Each row is followed by its class.
[ -32  -58 -185  -45 -251  -85  118  -58 -122 -342  101  -39  231  -20
  311  163 -205  -83  187 -117  213  162 -177 -174  150 -131 -182  -50
 -206 -221 -110   64 -218  218 -248 -131  454] => Q_540
[  -8   60  -36  197   49  173  156  -67  262  -33  152 -119  159  107
 -134 -107  173  -80  -63 -192 -408 -332   72  340  154   67 -171   13
  204   35   81   36  -38 -182   37  199 -257] => Q_253
[-135   38   15  178   21   40  142 -336 -146 -115 -119   35  342   68
  105   76  -87 -195  -35 -315  -15  251   64 -107   19  192 -110  -69
   64  -22   19 -223   64  239   30 -293  120] => Q_855
[ 106  116   -2  -87  124   93   17 -332 -150  122   11  -24  119 -147
  -82    1  292  -90  -77   35  -53 -346  206   64  185   59  492  -50
   99  187 -137  -52    2  -83   81  -74 -118] => Q_867
[  19   -5  100  -18  114   28   92 -110   18   46  -47  161   97    7
  -13  -44  170  -88 -138  -22  -91  -67   11   39  232   67  201  -50
   43    4  -30 -171  113   54   40  -51  -67] => Q_855
[ 109  115  -13 -202  182 -134  -41   74  354  334  -36  -44  216 -391
 -373 -114  416  -25 -142 -187 -596   89  541  424  100  -20  -79    6
  212  318  185   34 -298 -487   54  307  268] => Q_253
[ 193   76   24  535   16  -53   36  266 -210  -80  198 -107  -93  163
 -201  153   -7 -167   87  419   65  -62   98 -198  412 -626  137  137
  284 -281  -19 -218   62   39   50 -153   58] => Q_416
[-171  196 -196   40   51   74 -175 -119   80   64   37  -70 -547  131
 -135 -353  336  -16   81  257  -35  -15  177  145  -58   34  -68  207
  209 -172  -49   14  -15   13  113 -124  -89] => Q_416
[ -94  126   -2   85 -108   45 -151 -436  -40  107   43  -35 -188  -28
 -265 -207  204 -168  213 -142  170 -130   70 -114  130  -75 -335   29
   37 -262  -55   32  249 -148  127 -288  -97] => Q_156
[  86  121  -16  -48  -92  295  149   79  -52 -346   19  -78  181  282
   73  168 -423  125  -43  150  -15   24 -340  -66   32 -181  101 -119
   73 -143  -10  -30   20  114  -20 -129 -116] => Q_231
[ 120   -3   42 -109  361  598   62  217  -11 -177  -62  -41   79  127
  204    3 -255   19 -160  -83 -195  -11   -8  -54 -372 -224   43  114
  225  103 -138 -303   17  175 -107  -81 -355] => Q_540
[-158  124 -113  -22   33 -108  -46 -182  199  186   92   -5  204 -142
 -112   88  323 -188  -33 -151 -141  -31  125  211  299   36 -129  128
   76  -61  -40  -64 -315 -163  116 -172   15] => Q_867
[  13 -104   50   11   72  216  145 -141 -174  -49 -135   10 -123 -132
  179 -275  -96 -249  109  -12   42  157 -133 -161 -288  341 -162  108
  136  195   60 -105  -18  284 -101 -228 -232] => Q_855
[-125   49    5  171 -259 -115  120 -433 -290 -193  -60 -105  298   97
   54  311 -141  -64  -59   -4   40 -161   79  -43   17   43  344  -41
  -99 -256 -249  251  141  -34 -114  -80  439] => Q_540
[-131  164 -177 -238   -9   65 -235  101 -161 -181   -7   -8  -43  366
  169  369 -444  228 -163   85  -83 -158  -67  111 -331  -40   36 -126
 -303 -452  233  122   50   66  144  215  386] => Q_253
[  39  -74   20   -9 -169   24   61  210  -28   22 -194   91   77  128
  -12   60 -387  232  -31    5 -168   -7  -22 -179 -107  125  -67 -143
 -141 -350   94  235  177  -15   56  189  248] => Q_725
[ 199  123   -7   85   99 -147 -171  378  289  121   58   28 -372   83
 -244  -24   69    6  -24    6   87  -36    9  -65  284 -156    8    1
  -75 -124  199 -101   47   51  351   71  -36] => Q_253
[ 187    8  121  106  107  -29  121 -206 -409  -85  -16  129  381  -72
 -155  427 -222 -183  -33   86  -83   87   32 -182  128 -109  137  -66
   -5 -398  -20 -215   84 -148   92 -253  467] => Q_216
[  -1  306 -298  104 -124   -5 -186 -371   61  -16  285   20  -48  234
   73 -256   99 -117  245 -195  -10   78 -189   64 -120   77 -244 -283
 -113 -344   12  414 -211  -94   35 -278  226] => Q_98
[-290  -64   93  -25   27  235  156  -99  -51 -267 -147  -43  283   65
  255  179 -305  226  -84    0  -75  130 -160   -9 -204  405  221  -73
  -52  285  -70  148   89   99 -164  132   69] => Q_253
[ 170  146   58  148  -12 -123   61  -99 -292  168 -179    8  -20   -5
   30   -1  -27 -140 -113 -159 -166 -142  -46  -59   54   71  132 -153
   88 -118   -5  -20  129   39  -60  -94  224] => Q_216
[  64 -157   79 -237   16  198  128   45  -21 -131  -51  -92  155 -221
   47  116 -109  -92  -86  -99  -91  -45  171  126 -207   49   74   15
  142   37  -42  136  -79   36 -227  108   84] => Q_253
[  46  300  142  -90  310  373  -31 -265  -29   76  -63  -81   97  266
   15   -6  -25 -179 -264 -299 -313 -524   31  158    5  -20  455  -36
  215   13  -64  -69  331   49  226   64 -148] => Q_156
[ -59  221  152  282   42  -65  169   25  220  -56   54    6  182 -279
 -526  -78  -72   77   77  537 -166  456  132  -12  274 -278  115  163
  286  112   29    5  -56 -330   81  -98  219] => Q_416
[ 349  168  -52 -165   44  -91   55    2   95 -259  142 -153  191  236
   63 -120 -105  -24   94 -277  221 -195 -168   39  229  128  -62  -64
  148 -191   48  -21 -189   12  144 -173    2] => Q_867
[ 371  174  133  -72  206  182  -88    0  -24   59  -29  171  257  123
   24 -199 -188 -114  -85 -172  -62 -285  100 -276   93 -254  -12 -193
  -34 -233   69 -139  212   50   63 -116   28] => Q_855
[  28    4 -117  -94   61  -28   -9  -44  -53  -66 -171   21  286   64
  372   18 -366   18 -126 -294  -80  -47    3   -5 -285  451 -160 -132
 -216  -26  158  137 -199   65 -105  157  287] => Q_416
[ 134  262  -77 -225  294 -242 -101 -369  124   18   87   31   72   24
   50 -214  143 -221   -1 -283   65  111  172   99  157  128 -223  -42
    5 -272   91  -47 -113  -26  228 -238  360] => Q_156
[   6   58  152 -157   69  119 -212  352  -28 -248   45   40  -74  113
  120   72 -149   99  -58   53   -7  193  150  -26  -61 -180  -93  -12
   86 -200  128  -40   64   10   28   95  422] => Q_855
[ 380   64  102  296 -266 -373  -11   -1 -343  118  350   87 -239 -379
  136 -358 -286 -456  278  156  486 -171 -295 -246  205   17 -243 -159
   24 -433  -29  295   48  239  -42 -301  271] => Q_156
[ 172  -34  -45 -189   32  219 -174  109  139 -188   56   60  197  234
  304 -172 -515  221  -28 -316  169  -97  -59 -116 -244  101 -280 -176
 -156 -152  134  119    7   48   39  193  197] => Q_156
[-233   54 -195  -85 -106 -206   69 -146   47 -237  -34  -13  346 -165
  360  206  284  -83  -59 -514  -96   12  244  141  280  -33  -30    3
  -89   84 -210  -34 -334   82 -384   60  534] => Q_540
[  50  -56   64  -47  169  393  180  -85   82 -142 -138  144  -39   73
  249 -366 -205  102   -8 -274  113   74 -126 -243 -203  219   96 -131
   51  244 -121 -103  256  380  -25  -72 -352] => Q_156
[  72   93 -100  -79  124 -130 -158 -234  270   24   94   68  -14  -31
   90 -350  414 -283  117 -555  111   52  355   -8   90  -24 -476   39
   74  105   69 -217 -209  104   19 -252  -37] => Q_216
[-129   -9    7  137 -347 -210  -86 -165   35   53  -18  125  127  -12
 -106  -22  -83  143   -5  -70   76  157   23  -12   82  -73 -142 -173
 -166 -530  -25  421   79 -295 -123   75  669] => Q_855
[ -63 -178   92  -79  186  355   82  -33  -20 -134  -12  -23  228  238
  -15  153    9  -20 -207   93 -237 -169  185  194 -143  -73  104   72
  140  120   81 -246  113    9  -11   99 -277] => Q_540
[-501 -200 -397 -352 -363  231  -71 -635 -113 -342  -60 -281 -108  500
  181   67  295   55  183  -33   42  121 -237  356 -637  405 -387  246
 -162   42   77  -10 -154  183 -137  -41 -123] => Q_231
[-102  -92  126 -106  -23  -57  147 -113  163  187  -40   40  -24   38
 -304 -144  230  217 -161  324 -223 -240   30  275  135  -42  285    2
   39  208   58    0  337  -98   28  312 -266] => Q_253
[ -28  227  110  178  161  246  282  261 -182 -170 -110   67  376   -1
  123  243 -162   25 -167   96 -223  311 -200    8  267 -102  295 -220
  220  -43 -152 -260   23   -7   12 -172  189] => Q_867
[-386  -19  106 -414  141  447 -263 -176  -13 -200 -271   -8  119   11
  397  273   47  -31 -120 -412  143  294   49  -55 -422  282 -182  148
   24  132  -83 -178 -159   85  -67 -248   37] => Q_98
[  73  236 -137 -188  357  335   74 -185  -79 -205  -95 -123  546 -259
  350  236 -117 -322 -143 -412 -273   67   78  133 -104  121 -432   10
   75  -44  -71 -248 -446 -193 -152 -261  163] => Q_98
[ 379   70   91  -65  366  101  -70    3  -17   13   70  -47   12 -175
   51   38   63 -355  -77 -323  -33  -44  245  -60  208 -107  -21   21
  282  -40  -24 -178 -213 -146   80 -207  -40] => Q_416
[  34  125  -74  -63   -7 -338 -152 -122  313  -63  178   58  -37  -81
 -184   -3  459 -206   80 -224  112  152  214  178  305 -166 -182  144
   49 -195 -122  -52 -228 -256   94 -192  293] => Q_156
[-130   -6   -9   22 -337  -19  155 -587  -19 -218   51 -131  243  175
  163 -227  -55    0  154 -364  358 -287 -327   46  -92  496   40  -85
  -52   20 -224  290  193  293 -130 -100 -101] => Q_156
[-142  330 -119  168  165  180  -18 -352  163 -161  -31  -76  175   99
  -30   -5   94   18  -20 -210 -171  221   90    4  180   88  -47    3
   11 -186 -107   -3  -77 -131  112 -123  376] => Q_416
[  66  164  176 -241  271  179 -138   76 -120 -166  105   75  220  -69
  379   -5 -329 -252 -184 -221 -107 -154  123  119 -153   32   92  -48
  278  175   -8 -111  -45  135  -91  -47  105] => Q_231
[ 444  254  175   88  269 -365 -236 -181 -122  -16   -2 -327 -118  116
   38 -115  211 -309  148 -504  343 -155  181 -168  128  259  -89   31
  122  277   45 -183  177  -61  356 -223  -98] => Q_725
[ -67 -158  126   -2  -10  107  182 -128 -111 -130 -168  -16  125  -64
  -77  241   86  -78 -108  -11 -131  148   21   67  -78  197  239  111
  186  258   72 -163  -80   51  -64  -73  -45] => Q_867
[  53   43   22 -336  281  340  134 -125  -52 -388  -98   85  291  247
  181  142 -325    8 -109  -99  -69   67 -181  -54   17   -5   35  -61
   -8 -113   81 -338   64   73   52 -141   64] => Q_867
[ 268   28   20  -38   42  148  120  -51  -66 -223  111 -158  -93  196
  126 -193  -40  -85  117  -30  130  -74  -63   -2 -221   26   83  -74
  188  161 -118   62   54   50   -3 -154 -364] => Q_216
[ -88  123   63  -96    8  305   34  181 -135 -137 -151  234 -115  114
   -6   65 -203  124 -132  331 -182   97  -94  -63   12 -278  135 -141
   36 -418  -31  -62  213  -29  -71  -57  292] => Q_216
[ 331  152   70 -231  211  217  -55   52  228 -161   39   36   31  224
  -50 -306  -83   61    8  -78 -216   29   69    2  -82   46  -34 -210
   85   59  190  102  -15 -177   98   28  -57] => Q_416
[ -27 -150  -44 -420  124  172   94 -159   99 -309   41   21   68  -44
  563 -185 -125   59   29 -279  123   55 -141   23 -180  430 -178  104
  -60   74 -126   33 -207  198 -139   95  180] => Q_216
[ 151  -64  -47  207  -19   95  263 -138  172   10   24  -73  465 -122
   43 -266  -58  -80   68  -59  -80  142   50  -53   62  213 -172   27
  223  201  -34   84 -355  -85  -97 -153  -64] => Q_867
[-373  110  200  128   62  157   -6 -348 -164  187 -165  -25  147 -227
  132   92  128  -78 -223   96   -7  -52  142   83  -10  282  383   81
  196  300 -133   73   -3 -110   38  -87 -154] => Q_855
[-169  167   16 -155  198  563 -104 -203  -74 -383   31   17  227  189
  499  104 -116 -270  -92 -405  -18   78 -123   14  -13   37 -279  -10
  251 -214  -65 -320 -179  187  -45 -376   86] => Q_253
[-251  -38 -102  722 -339  118  568 -385 -316 -400  -55   -2  681 -123
  -73  472 -403 -134   87  341  -37  257 -591  -35  -24  309  428   14
  -44 -101 -261  192 -231   81 -422 -249  318] => Q_416
[  96  343  -67   60 -146  260   34 -386   63 -213   23   65  295  272
  -42 -284 -429   84  153  -99   60  105 -213 -309 -102 -191 -200 -249
  -65 -406  -87  174  187   72   31 -386  154] => Q_156
[  45  213   33  237  -63 -335   48  175   51  152 -130   30   35    7
 -209   41   86  -21   -1   56  -30   51  127 -138  374  -40  189  -77
   44 -185  -61   56  112   92  105 -142  200] => Q_725
[-157  -41   23  185 -176  250  -37  270 -120 -245  -95  113 -222  273
  131  110 -372  121   -7  190   15   17  -86 -209 -330  -17 -150   66
    4 -250   36  -64  151  113   71  -48 -103] => Q_253
[ -92   47 -108  -45  202  -95  -62 -269 -187   99  -26   11  201  -59
 -155  521   74 -174  -96  -50 -184   61  262   70  -82  -75  140   34
 -132  -87   22 -121  -65 -213  174 -124  158] => Q_98
[-230 -231   94  -34  116  234  -18 -169   85 -386   67   81  -27   85
  316  -29   68 -120   63 -149   59  247  189   -9 -266  327 -259  301
  217  269   41 -191 -220   28   11 -105  -74] => Q_216
[ 160   69  -48  -28  135  209   35   57   41  -26  -56   57  200  120
  235  -49 -179  -20 -168 -277 -344 -190  139  -26  -14 -114   50 -151
   85    3  -30   35  -83  -77 -137  116   23] => Q_416
[  54  445  -59  -98  112   42 -188 -347  249 -495  219  -88  285  492
  221  132  -33   42 -101 -514  101   17  -78   66  256  -53 -146  -36
  -33 -390  -32 -233  -90  147  302 -231  330] => Q_416
[-187  183 -165   62 -181  -84 -107 -203   62 -122  -35  -31  119  249
  161  171    2   29  -52 -389 -196 -151 -106   35   47    2 -171  -21
 -243 -251   67  103  -86  103 -125  104  368] => Q_416
[-513 -149  330 -200  142  728   70  121  220 -224 -177 -113 -228 -126
   35 -193  241  340 -164  580  126  377  310  124  -78 -247  414  267
  552  899  -17 -223  130  -46  -37  160 -589] => Q_867
[ 248  -71  -52 -180  463  254  -36 -294 -252   57  170  -62   62 -133
   69  217   66 -378 -126 -164 -244 -274  248  177 -176   36  199   14
  156  321  109 -236 -225 -100  108 -114 -439] => Q_540
[-191  299 -344   47 -148 -307 -180 -165  299  142   84    1   32  116
  -11 -139  291  -49   53 -506   52  -76   27  235  297  -65 -465  -71
 -160 -349  -30   -3 -158  -53   69  -70  286] => Q_216
[  65  -75  -28 -444  130  -98  156  290  374  -88  -10  -64  237 -189
  -83   -6   50  -49  -75 -193  -27  -42  134  313   22  344  -60  162
   79  284    1 -197 -204  229   54   55 -227] => Q_867
[-177 -342  155 -251   50 -157  304  270 -181 -177    3 -165 -195 -336
  -36  278   27   46   42  589  255  297  -65  279 -183  104  227  213
   98  394   98   18  -58   60 -149  188 -200] => Q_216
[ 225   44  126  269   80  182  270  130  -89 -384  170  -40  304  294
   68   51 -270 -179   62 -155 -162  -62 -150  -83   74   34    8 -101
  270   64   -8 -209   72  221   29 -238 -277] => Q_540
[ -62 -296  230  150  167  457  287   72  173 -453   80 -137  316 -164
  176  206   71  242 -142  -41 -334  410 -185  193  100  142   42  165
  263  546  -52 -165 -206 -117 -337  373   92] => Q_416
[-228  -71   86  -49   50  236  245 -507 -149 -240 -177  -34  458 -121
  110  425  -42  -75 -162 -222  -36   89   25   58 -180  316  355    0
  -47  133 -189  -22   12   66  -81  -89   68] => Q_253
[-151  160  -67  -57  -75  105  101  -56 -197  -36 -182   70  169  -87
  428 -140  -79 -254   -6 -468 -124 -114   53  -21  -61  141  -94 -220
  186  188  -26   25 -128  215 -277 -167  -46] => Q_156
[ -29  161   66   25  -42  274   97  -66 -245  -75  -45   21  279  215
 -182  197 -104 -201 -106   45 -378 -162  158   59 -343 -440  384 -119
  222  103  -43 -104  266  300 -203 -202 -260] => Q_231
[ -37   72   59  168 -221  170  175 -471  -10 -604   39  -93  320  315
   87   48 -288  143  150 -223  330   94 -337 -287  178  145  140  -18
  -62  -96  -87 -118  242  389   77 -134  345] => Q_253
[ -30 -108  381 -158  228  158  312 -164  153   48  -47   63  193 -459
  -70 -349  475 -390   -9 -271 -257  183  180  228  -64  205  379  114
  478  729 -206  -61   71  172 -283  -45 -228] => Q_855
[ 291    9   42 -210 -145 -203 -102  516   15  228  285  210 -378   40
 -216 -540 -332  151  258  231 -103   10  -94   -5 -133 -120 -204 -343
 -112 -225  378  255  383  164  273  369  327] => Q_216
